In the rows, zero is written as 128.
Each row has a class, written as a number after it; each block has new classes, again numbered from 0 up.
[149 123 104 126 117 116 169 112 111 166 127 143 133 114 170 109 131 109
 154 143 136 130 170 119 149 192 119 162 111 141 112 147 153 148 156 129] => 0
[144 170 104  95  85 110 210  66 131 198 146 155 131 110 150 107 168  86
 153 163 171 106 161 125 143 171 121 167  70 120 152 177 120 162 164 142] => 2
[133 147 109 158 146 144 178 105 118 109 150 132 142 119 173  95 130 138
 108 138 160 149 120 107 167 133 111 174 109 127 144 133  92  83 148 110] => 1
[144 126 128 167 153 155 160 111 116  84 131 149 148 122 168  88 121 172
 124 149 147 129 129  84 149 137 112 190  94 129 144 138 100 127 141 134] => 0
[121 140 128 156 154 129 149  93 146 111 129 171 154 120 163  87 126 134
 123 153 130 117 148 115 136 125 114 150  80 130 160 147 100 141 141 122] => 8
[127 116 102 153 166 147 101 136 131 121 145 132 134 132 113 158 119 142
 150 131  83 117 120 132 123 108 139 128 185 128 131 139 141 173 116 161] => 8
[144 114 120 100 118  99 182  78 146 179 114 140 113 104 174  95 121 113
 153 169 145 106 172 122 127 150 119 160 105 153 136 160 156 174 144 151] => 5
[157 106 100 176 184 154 166 123 107  89 115 144 162 117 157 101 119 168
 114 134 149 144 107  92 142 124 112 166 128 149 162 123 103 116 132 105] => 2
[175  91  57 143 146 131 196 164 104 164 144  90 136  70 171 144 124 115
 119  87 172 123 127  98 142 175 121 175 137 137  77  99 113  84 131 130] => 5
[149 128  95 168 167 159 154 127 116  90 140 124 164 126 166 135 129 157
 112 118 148 148  97  95 150 126 120 175 108 127 133 129  90 100 122 118] => 3
[103 201 139 119 124 137 158  75 147 171 185 171 146 122 109 135 181  95
 161 173 113  91 136 124 124 109 142 142 105  61 173 179  93 171 148 155] => 8
[137 115  99 111 109 114 180  99 127 181 137 146 115  82 175 106 123 117
 160 148 150 123 165 114 150 166 123 155 105 142 121 149 159 146 148 149] => 1
[172  92 137 120 134 108 150  83 150 166 127 168  87 110 168 111  85 121
 162 170 124 106 194 140 109 137 124 130 134 189 111 153 171 169 136 183] => 4
[133 139  90 109  93 120 208 121 121 201 159 139 119  85 159 131 155 104
 154 128 188 103 136 106 143 195 124 166 101 112 112 139 132 128 146 139] => 1
[122 136 104 180 165 163 127 150 103  88 135 114 173 118 155 116 148 170
  95 114 156 138  98  81 161 152 118 170 125 108 147 108  82  99 132 114] => 5
[151 104 133 189 190 144 141 126 130  82 119 142 132 112 172 127 103 175
 105 122 107 153 123 102 158 125 127 161 132 144 134 114  95 135 122 137] => 3
[153 116  89 113 159 130 132 131 115 121 122 120 130 166 105 175 107 112
 131 110  96 123 110 131 113 136 151 157 174 142 125 143 123 150 126 168] => 7
[176  35 133 127 156  82 142 104 169 156  91 143  55  84 181 102  22 138
 183 173 100 139 206 144 100 112 128 125 134 199  92 138 198 175 104 177] => 9
[128 174 124 113  97 130 184  98 143 176 163 138 152 136 106 152 134  71
 178 159 131  97 146 131 125 123 132 154 113  93 142 173 131 141 146 136] => 0
[179  85  94 150 159 116 151 155 133 154 107 108 111  97 178 129  94 149
 120 131 121 130 154 120 135 148 116 150 147 161  90 119 158 148 111 127] => 5
[136 134 100 133 129 131 155 129 128 138 159 114 126 154 120 176 104  98
 141 140 107 135 117 133 140 111 127 168 161 119 122 150 124 141 128 149] => 8
[148  40 119 194 230 147  54 122 142  59  87 152 121 127 179  94  40 210
 130 146 100 150 159 113 109  79 131 128 139 219 125 129 138 161 110 184] => 4
[116 131  88 128 139 144 134 110 118 120 141 137 149 162  98 147 142 115
 142 147 120 113 118 127 132 140 132 131 140 122 137 166 122 139 135 156] => 6
[134 145  93 140 128 153 120 150 126 134 165 121 136 137 122 152 122 120
 133 125 124 109 119 126 141 123 130 151 151 132 123 140 121 106 128 162] => 1
[140  93 139 182 185 127 152  95 163  92 102 168 124 110 150  96  77 174
 146 167 115 132 153 127 127 106 113 146 113 154 152 151 135 149 134 131] => 7
[137 144 111 135 148 130 138 108 150 147 147 138 120 139 104 160 115 111
 164 158  85 111 137 147 117 107 141 138 151 126 141 163 134 160 127 156] => 7
[133 133 150 170 151 131 164  77 133 101 125 177 165 118 157  70 114 152
 148 185 148 142 159 108 144 131 104 160  79 129 165 158 122 133 146 110] => 0
[170 105  82 149 152 121 152 133 123 149 138 126 112  93 161 133 116 128
 134 121 141 111 147 127 136 176 131 161 136 164  95 124 143 138 136 159] => 7
[142 162 103 105  83 108 214  75 118 206 172 160 130 104 147 132 172  49
 146 149 164 101 166 137 157 174 120 132  94 105 125 153 112 121 159 136] => 3
[134  71 141 189 202 141  92 129 121  53 109 145 129 126 169  95  84 203
 102 153 112 145 133  98 152 118 111 156 143 173 142 118 113 141 113 156] => 5
[141 142 117  99 102 107 214 103 140 209 154 124 122  86 154 137 146  83
 140 134 160  99 150 126 134 159 126 157 112 114 117 131 128 146 151 133] => 5
[162  57 117 121 158  94 136  94 150 144  89 157  85 120 184  95  61 138
 172 176  93 124 190 145 115 143 121 134 138 204 119 152 192 184 119 163] => 9
[110 193 115 139 111 152 176 128 125 151 192 100 153 139  98 174 181  98
 132 120 165 111  94 120 148 149 126 157 147  60 134 140  78  98 145 132] => 5
[147 167  91 115  88 119 232 122 111 191 182 113 139  96 156 154 178  76
 139 113 180 119 122 125 166 207 123 165 119  78 106 125 100  84 156 110] => 9
[141 108 153 176 156 128 144  93 162 114 105 155 132 112 167 104  90 162
 135 166 118 145 150 124 133  86 122 157 100 159 162 149 136 146 121 124] => 3
[126 146 107 127 136 149 133 107 131 160 172 135 147 124  92 157 143  92
 152 142 130  88 127 122 110  98 159 122 142 108 143 148 118 139 124 167] => 6
[135 146 123 141 128 111 191 104 134 183 182 159 114  86 175 127 142  99
 143 157 150 118 164 125 153 166 115 143 109 102 113 134 123 139 151 132] => 8
[140 158 100 100 104 120 238  91 117 187 171 142 129 119 143 130 162  75
 141 155 151  99 148 111 152 194 114 155  90  99 117 158 127 131 156 127] => 6
[131 152 115 161 154 164 158 114  98  84 151 157 183 132 150  89 168 158
 116 144 158 116 112  86 145 165 107 166  93 120 153 139  91  96 145 116] => 0
[ 99 224 128 102  70 145 181  74 131 178 188 148 154 162  96 157 189  76
 167 173 152 105 122 130 137 135 128 153 101  57 170 189  92 128 161 135] => 4
[134 154 111 114  99 144 156 109 126 166 165 133 138 130  84 161 130  85
 153 146 115  85 144 126 112 100 146 143 130 104 137 154 123 142 121 164] => 0
[149  81  91 153 189 152  78 174 112 109 141 105 118 132 125 168  95 150
 142 104  94 128 115 116 122 122 153 140 188 142  97 120 123 137 108 196] => 9
[169  14 136 142 163  87 150 112 171 137  75 136  51  98 163 128   5 148
 161 163  84 136 185 146 103  86 121 126 147 233  83 135 189 193 102 176] => 4
[146 170  71 110  80 130 229 128  89 180 164 118 159 102 168 125 194  93
 133 113 181 123 127 108 178 236 114 170 111  74 121 131 106  75 168 108] => 9
[161  73 132 107 120  92 157  89 179 185  97 160  93 110 151 100  57 103
 180 190 112 119 202 144  88 100 126 114 101 198 116 171 199 181 128 167] => 6
[155 172 110 114  87 113 213  91 142 207 144 156 135 100 143 115 164  82
 162 163 155  94 156 121 130 172 120 157  78 112 144 165 144 150 152 108] => 7
[110 152 129 180 171 158 137 117 116  97 183 165 153 103 146 104 162 166
 114 141 166 117 105 101 152 141 117 135 118 114 152 117  77  93 129 128] => 1
[131 163 103 113  93 151 147 120 109 151 191 128 163 141  93 165 138  80
 154 142 129 100 132 130 132 121 135 144 140 104 133 146 123 106 132 155] => 0
[114 177 145 165 149 142 181  71 126 112 168 157 156 106 148 106 179 130
 129 137 174 129 119 109 159 153 124 172  84  81 162 144  64 102 154 122] => 3
[173  96  69 134 140 109 197 115 127 157 119 133 115 105 181 141  93 104
 143 146 112 128 148 120 147 157 114 171 145 167 104 138 153 162 138 136] => 8
[103 196 119 104 102 139 186  93 132 180 196 140 143 129 108 150 164  74
 167 146 152 102 121 127 139 136 136 143 130  72 154 160 105 116 152 144] => 1
[145 162 119  99  90  99 227  79 150 216 138 137 114  75 162 113 142  83
 148 155 169 104 175 132 134 149 125 150  72 108 141 151 146 147 149 110] => 2
[136 178  89 105 115 137 162  95 122 165 158 131 154 139  96 162 161  65
 152 137 144 108 119 137 128 124 138 150 130 103 150 168 110 124 154 139] => 2
[167  65  50 131 145 131 183 170  88 140 107  89 115 107 174 144 104 135
 116  96 120 138 121  92 153 197 129 174 158 167  84 103 156 124 124 133] => 6
[146 124 111 191 173 157 144 143 113  79 134 125 162 101 166 107 149 171
 100 111 157 131 105  94 161 161 107 185 125 123 133 114  87  74 134  99] => 5
[123 179  93 122 136 151 160 127 118 139 167 112 164 138 114 157 180  99
 131 109 129  94  87 110 133 138 140 153 143  82 140 145  95 141 133 136] => 8
[104 139 131 151 166 141 143  83 140 109 135 174 158 143 147  90 137 136
 137 185 114 129 140 115 139 120 112 133  77 132 168 169 116 136 147 113] => 6
[140 130  68 108 112 116 223 119 101 172 135 123 145 104 165 116 156  84
 125 115 157 114 142 107 160 216 120 152  99 118 110 127 122 111 156 111] => 6
[154 137  77 123 124 130 198 157  91 161 147  77 148 108 169 141 165 110
  94  80 157 127 104 112 166 200 130 172 133 119 100 104 112  98 141 116] => 9
[125 157 119 124 125 131 155 100 141 171 175 133 140 139 108 158 136  95
 168 155 129 117 136 139 125 115 142 126 134  94 140 163 114 146 129 161] => 9
[146  86 105 138 158 134  79 117 145 118  98 134 117 145 127 150  61 140
 165 158  80 117 157 134 109  87 144 144 159 182 130 167 165 177 115 194] => 4
[161 129 119 115 126 130 149 101 135 148 137 124 135 141 111 142  92 100
 159 146 127 119 148 131  89  91 146 145 144 136 130 151 148 139 111 149] => 0
[170  60 124 177 173 142  74 155 156 122 113 103 102 102 127 163  42 159
 144 125  87 134 155 117 106  62 150 137 185 172 106 122 160 155  81 180] => 5
[141 122 134 132 158 129 110  97 171 151 132 136  97 116 119 157 103 141
 174 157  84 107 148 147 103  76 151 125 148 132 124 165 156 205 108 188] => 3
[142 106 142 165 175 131 140  81 150 104 117 175 117 115 162  88  80 155
 131 168 128 130 158 116 129  99 119 146 117 164 155 146 131 140 125 139] => 1
[188  95  90 115 120 104 191 122 134 172 100 135 103  94 159 126  90  98
 136 134 105 112 170 128 128 155 124 166 118 175 107 138 169 143 136 134] => 7
[118 173 122 110  81 110 226  73 135 204 173 145 127  93 145 108 168  75
 154 170 169 100 168 121 155 180 125 140  82  89 140 156 127 135 163 135] => 6
[119 183  79 107 123 152 171 112 102 154 167 121 163 152 107 163 186  76
 142 114 152 102  92 116 137 144 138 159 129  82 158 153  86 113 144 112] => 2
[128 119 109 186 174 162 131 112 122  84 131 159 155 114 164  81 137 191
 129 154 140 120 132 100 147 130 108 157  94 139 151 150  94 120 135 136] => 4
[153 117 126 113 140 124 116  83 159 137 101 145 113 151 108 135  81 130
 174 175  84 118 155 129  94  91 144 142 137 160 152 184 178 211 120 184] => 7
[156  77  72 142 161 142  95 152 137 121 124 111 102 129 117 196  43 130
 143 123  78 126 130 140 118  84 143 149 194 174  95 132 172 137  95 169] => 1
[136 148 109 176 150 166 143 130 104  97 133 153 169 125 158 102 157 169
 112 139 141 131 114  95 158 149 107 170  99 116 155 133  91 103 142  95] => 4
[105 202 124 100  86 130 158  55 143 181 156 156 160 139 112 105 178  82
 182 190 125 101 155 140 142 116 132 148  77  68 189 205 119 163 154 133] => 9
[102 231 130 111  94 149 195  77 126 178 204 147 168 141  93 158 214  67
 159 151 171  82 108 135 145 142 132 143 123  40 164 174  76 113 177 134] => 4
[156 144  96 132 110 115 227 112 126 176 152 118 130  85 149 125 141  92
 140 119 166 119 141 128 150 177 124 157 124 120 118 124 123 108 161 125] => 7

Next block: new classes, numbered from 0 again.
[120 150 122 123 114 121 117 121 125 144 127 123 134 133 108 133 145 118
 125 110 119 123 127 124 153 135 123 130 131 138 127 126 123 123 147 134] => 1
[135 163 162 125 143 111 113 135 159 109 135 138 132 102 178 116 141 129
 128 107 135 131 134 103 132 123 116 121 123 116 104  81 130 153 142 136] => 6
[135 182 109 141 116 118 123 158 122  99 120 131 105 128 169 119 123 130
 140  96 116 116 126 145 164 112 121 116 132 144 134 131 110 150 128 118] => 1
[133 124 108 124 108 124 157 130 111 135 131 126 122 144 120 125 132 130
 138 101 116 134 120 125 144 140 133 115 134 143 145 127 132 141 148  96] => 1
[122 113 130 116 149 119  88 114 162 129 119 133 116 125 117 115 102 130
 113 153 151 110 130 114 124 142 138 136 121 127 100 106 116 149 140 133] => 2
[132 170 106  97 123 131  84 128 159 101 117 131 134 121 125 114 123 125
 109 147 132 119 129 135 113 111 118 127 122 115 111  85 168 163 134 138] => 5
[116 130 111 105 178 115 105 127 153 123 134 116 120 125 147 123 110  92
 112 100 136 123 109  68 134 160  97 117 127 128 129 100 142 158 142 138] => 8
[140 131 129 117 132 124 111 113 152 151 123 122 130 113 133 134 144 127
 130 111 149 123 133 148 148 146 139 137 127 132 114 116 128 142 141 124] => 3
[131 204 110 163 156 106 138 164 138 109 125 118 116 126 128 126 106 140
 119 109 110  91 132 123 175 131 107 132 134 151  97 174 106 132 124 126] => 7
[117 123 133 154 129 132 148 113 121 136 127 131 110 127 125 156 137 132
 117 119 136 116 122 161 152 124 106 139 144 154 132 170 125 101 148 131] => 5
[129  68  98 127 162 152 191 114 142 143 148 119 140 123 165 137 117 154
 123  89 164 138 110  91 102 152 120 146 158 118 123 102 138 115 164 130] => 7
[125  95 114  95 104 129 142 117  94 129 115 112 125 147  96 133 134 107
 123 134 111 129 105 125 127 146 124 110 141 117 175 145 135 126 129 105] => 4
[119 129 116 129 125 142 168 129 159 137 154 125 156 113 101 131 146 108
 125 153 103 123 104 106 103 119 136 104 117 120 147 116 147 127 141 116] => 7
[131 128 123 133 125 124 124 114 121 140 144 141 126 136 100 126 151 130
 134 110 114 133 106 158 161 136 144 113 106 129 143  89 167 142 134 124] => 0
[132 140 157 108 141 131 115 123 129 132 107 105 116 120 106 132 130 122
 106 164 138 127 112 147 107 106 123 129 114 111 125 156 169 118 117 153] => 3
[125 132 128 137 130 117 145 134 107 140 150 122 122 134 106 125 134 136
 129 124 120 132 111 123 156 158 112 111 141 131 143 137 131 130 127 106] => 0
[126  96 151 135 140 123 164 124 126 149 122 121 125 140 117 120 108 134
 140 104 143 133 127 135 112 119 136 129 120 141 144 139 137 131 132 118] => 8
[135 251 167 132 182 118 103 113 205 141 124 149 126 101  97 149 136 117
 141  87  87 104 119  30  85 118  90  72 120 161  67 100 185 154 182 120] => 5
[146 108 115 125  91 104 135  92  98 132 111 107 127 127  95 166 153 141
 107 114  98 120 134 167 163 144 127 140 130 163 116 143 118  91 186 112] => 3
[125 157 131 114 130 125  95 127 153 116 146 132 125 129 117 122 142 116
 114 159 118 116 132 109 130 116 129 119 117 123 112 115 143 146 145 120] => 0
[141  87 130 125 120 170 130 124 127 137 132 159 135 143  98 153 148 140
 139 107 122 125 107 134  82 157 129 119 121 138 142 111 183 127 150 110] => 4
[116 172 104 136 100 140 117 125 114 137 129 117 109 132 116 139 141 108
 139 131 105 114 125 169 146 122 132 128 118 140 138 147 117 118 134 123] => 1
[149 115 161 114 138 119 135 141 124 152 143 123 128 135  92 109 134 127
 128 106 128 109 143 119 160 162 145 120  96 136 110 144 165 149 147  95] => 6
[121 135 127 108 134 122 102 120 152 108 118 147 127 141 144 124 131 118
 116 125 151 126 128 138 139  96 130 117 128 121 143 101 139 163 129 124] => 5
[143 100 147 108 165 112 129 119 138 114 104 120 132 132 124 126 114 128
 108 133 132 123 127  92 116 119 125 122 134 144 116 138 143 126 145 131] => 8
[127 155 130 134 145 117 131 129 109 137 143 132 131 124 126 135 138 124
 130  70 120 134 110 110 134 117 110 115 118 123 145 119 152 134 128 151] => 8
[114 159 137 105 157 138 101 145 127 181 121  88 118  89  46 139 107 130
  83 117 135  89 113 153 136 156 124 135 134 116  77 169 201 112 108 158] => 8
[139 124 116 112 122 136 106 108 122 122 111 140 114 124 145 127 135 129
 126 135 141 134 122 150 122  78 131 130 115 123 126 117 178 132 125 158] => 0
[128 158 128 110 147 103 129 124 142 130 106 114 129 120 137 108 108 128
 121 110 140 117 113 127 145 123 132 122 110 101 121  91 141 167 131 148] => 8
[120  93 107 133 116 151 153 148 109 124 139 121 131 146 158 122 132 129
 144 110 149 134  99 153 121 146 132 150 148 125 171 144 119 120 113 115] => 0
[173  53 138  85 115 122  85  96 148 115  76 137 140 139 123 110 111 116
 118 199 150 122 170 123 145 140 138 134 143 139  98 126 127 119 146 124] => 4
[135 163  96 122 114 106 121 138 156 146 127 135 136 107 115 108 136 134
 119 117 127 120 132 137 161 110 137 125 119 170  86 116 142 149 143 113] => 5
[133 118 100 125 117 146 105  98 128 140 133 133 144 128  90 157 164 117
 121 116 104 106 111 154 131 146 124 135 123 140 151 124 163 110 155 152] => 8
[128 157 122 139 120 105 101 123  97 154 130 111  97 119  83 127 143 124
 129 136 101 134 110 125 161 139 115 130  91 146  97 155 164 114 140 149] => 3
[122  99 140 114 132 137 110 102 153  99  90 147 119 128 170 146 118 116
 140 154 147 123 130 129 107 129 128 137 151 119 138 115 100 138 134 143] => 2
[118 138 151  99 103 124 116 133  87  98 110 123 107 130 128 130 124 124
 127 125 128 136 130 114 126 127 119 134 158 123 140 135  91 123 124 130] => 4
[132 145 110 128 101 140 127 128 120 132 143 136 125 131  96 146 153 112
 137 143  98 113 116 146 131 146 128 110 111 134 150 134 145 140 139 109] => 0
[130 127 134 101 139 116 110 138 145 113 121 132 134 124 132 101 120 132
 116 136 153 127 120 107 136 119 123 115 121 111 128  93 151 163 130 139] => 5
[125 149 135  97 164 110 101 125 196  98 105 133 125 134 134 126 106 118
 104 166 136 113 158  74  94  79 147 130 125 139  80 116 114 155 153 125] => 7
[137 153 131 126 107 133 139 147 101 124 132 127 123 149  96 118 136 125
 137 146 103 120 119 124 156 141 123  99 132 132 151 158 137 133 129  99] => 1
[136 169 131 119 132 119  77 133 109 115 162 138 115 119 122 111 140 133
 119 122 131 129 132  99 163 139 107 121 127 124 112 102 131 146 132 133] => 0
[121 115 103 124 120 148 158 102 133 169 131 117 108 115 113 156 140 119
 139 105 135 108 126 161 151 148 163 123 124 130 120 150 141 150 145  83] => 3
[155 146 131  96 148 119  93 133 108 112 137 136 114 152 123 110 137 135
 121 148 135 137 140 107 148 111 125 111 113 115 121 125 155 149 133 126] => 5
[130  98 131 112 134 127 148 150 111 153 141 119 134 136 115 126 129 133
 127 108 137 114 127 114 151 166 124 110 120 128 134 143 139 130 136 104] => 6
[121  99 114 116 130 120 129 117 106 152 133 114 140 129  92 130 136 145
 118 116 124 111 119 115 150 156 129 129 121 138 118 140 126 119 154 115] => 2
[142  88 196  91 128  91 164 118  85  97  50 131 107 152 194 124 131 159
 177 121 133 163 127 111 166 130 120  91 170 108 153 124 128 149 130 106] => 6
[112 127  86 150 137 144 169 131 132 155 172 135 158 121 137 133 148 127
 157  52 115 135 117 120 121 137  95 109 109 144 173  98 168 152 136 121] => 8
[131 147  97 128 104 124 107 132 130 136 137 127 146 109 126 119 132 116
 123 125 131 123 128 133 153 128 122 135 131 131 117 117 118 123 129 132] => 7
[158  62 142  84 145 109 193 133 127 146 112 108 157 123 128 115 145 168
 130 102 135 125 106  70 119 125 141 118 174 133 158 159 132 114 155 136] => 2
[126 114 110 103  88 144 102 146 107 126 118 125 147 130 127 117 137 128
 131 144 136 117 140 173 142 128 143 128 125 113 135 135 141 134 101 106] => 6
[129  87 153 101 141 113 162 144 126 135  92  93 134 136 110 115 101 139
 117 138 152 117 104 132 134 151 141 122 157 101 152 157 123 134 115 109] => 7
[144 136 102 128 131 112 135 117 154 132  89 128 115 111 127 153 129 132
 132 118 101  97 141 164 149 141 128 119 128 168 113 133 136 131 145 133] => 6
[131  76 149  86 152  83 154 116 152  91  51 116 132 130 206  98  75  99
 108 120 188 135 114 125 146  89 133 130 154 107 169 106  98 165 106 156] => 8
[124 143 138 112 122 117 109 119 137 136 108 119 146 139  71 127 135 126
 117 136 120  89 137 128 131 136 125 126 124 129 145 157 136 138 126 131] => 6
[152 194  71 168 118 132  73 116 180  87 122 156 185 115 154 149 144 123
 133 157  79 138 138 141 116 125 111 115 115 104  78  51 172 124 118 146] => 3
[148 119 112 112 114 120 120 140 159 130 145 134 125 115 107 129 137 124
 106 119 116 117 125 137 120 145 120 119 134 128 149  99 153 146 145 139] => 4
[112 151 129 127 140 121 112 131 137 118 133 122 117 129 126 111 123 109
 126 123 134 130 102 113 118 133 134 143 120 130 131 115 119 144 119 136] => 0
[114 177 131 125 161 134 102 142 150 126 138 117 106 110 115 128 110 107
 144 139 124 119 126  70  99 163 119 121 134 127 106 131  99 154 121 114] => 7
[128 146 133 122 116 128 103 129 105 134 131 122 119 121 117 136 140 122
 124 129 129 130 117 131 126 133 118 139 139 128 125 146 128 112 123 139] => 0
[133 139 124 134 125 124 109 119 116 138 101 114 123 145  99 140 126 117
 125 131 115 102 142 161 135 131 125 143 118 151 121 186 136 106 122 125] => 6
[141 119 130 129 151 112 115 140 105 125 139 121 105 153 104 124 133 156
 112 120 119 111 128 114 146 138 112 126 128 134 138 167 151 116 138 142] => 6
[103 143 119  85 128 100  87 110 171 133  88 104 170 133 107 111 105 112
 118 161 133 130 128  90  64  78 144 120 140  95 133 104 104 134 103 145] => 2
[130 114 133 116 150 119 113 115 178 124 104 127 124 129 138 130 118 120
 128 145 128 119 149 125 103 102 130 131 114 149 110 119 149 142 153 137] => 8
[140 163  68  99 120 152 132 118 165 121 115 127 153 120 184 102 122 130
 144 110 143 133 139 159 139 110 133 118 141 107 124  51 161 169 126 117] => 1
[112 198  92 140 141 106 162 154  86  90 161 133 126 155  86 138 147 170
 127 102  64 137 113  83 184 152  76  86 148 135 157 120 156 149 127 126] => 3
[119 153 114 115 102 146 106 131 153 107 133 143 128 116 152 106 138 114
 140 138 141 121 129 107 127 128 144 132 143 129 123 105 106 171 133 102] => 1
[131 133 120 133 124 113 170 118 142 147 142 113 137 113  78 120 134 147
 124 146 103 132 123 117 125 133 137 118 143 132 123 128 139 132 141 109] => 7
[120 169 149 105 127 110  88 149 114  96 147 130 111 138 103 120 144 149
 102 185 103 142 131  97 123  81 104  94 117 110 110 117 164 130 142 135] => 5
[124 132 122 131 105 133 136 132 126 139 123 129 140 133  94 127 135 120
 152 138 117 112 120 139 147 159 130 109 127 133 147 140 126 142 130  97] => 5
[130 101 130 129 158 120 199 139 107 152 137 111 122 131 113 134 146 141
 151 113 112 138  98  82 133 165 134 122 128 152 139 160 114 120 151 114] => 7
[138  95 119 118 108 131 188 148 101 152 175 109 124 135  88 121 141 106
 112  86 116 105  76 141 156 169 124 115 119 105 221 143 164 135 152 138] => 8
[127 149 125 110 131 116 138 150 168 109 133 119 120 129 153 110 113 128
 124 134 133 133 132 112 136 116 136 121 141 119 121 100 126 152 137 122] => 3
[133 166 133 115  90 121  85 112  99 136 121 135 113 107 107 124 133 128
 130 132 125 124 127 158 153 118 125 125 142 124 127 127 118 126 118 140] => 2
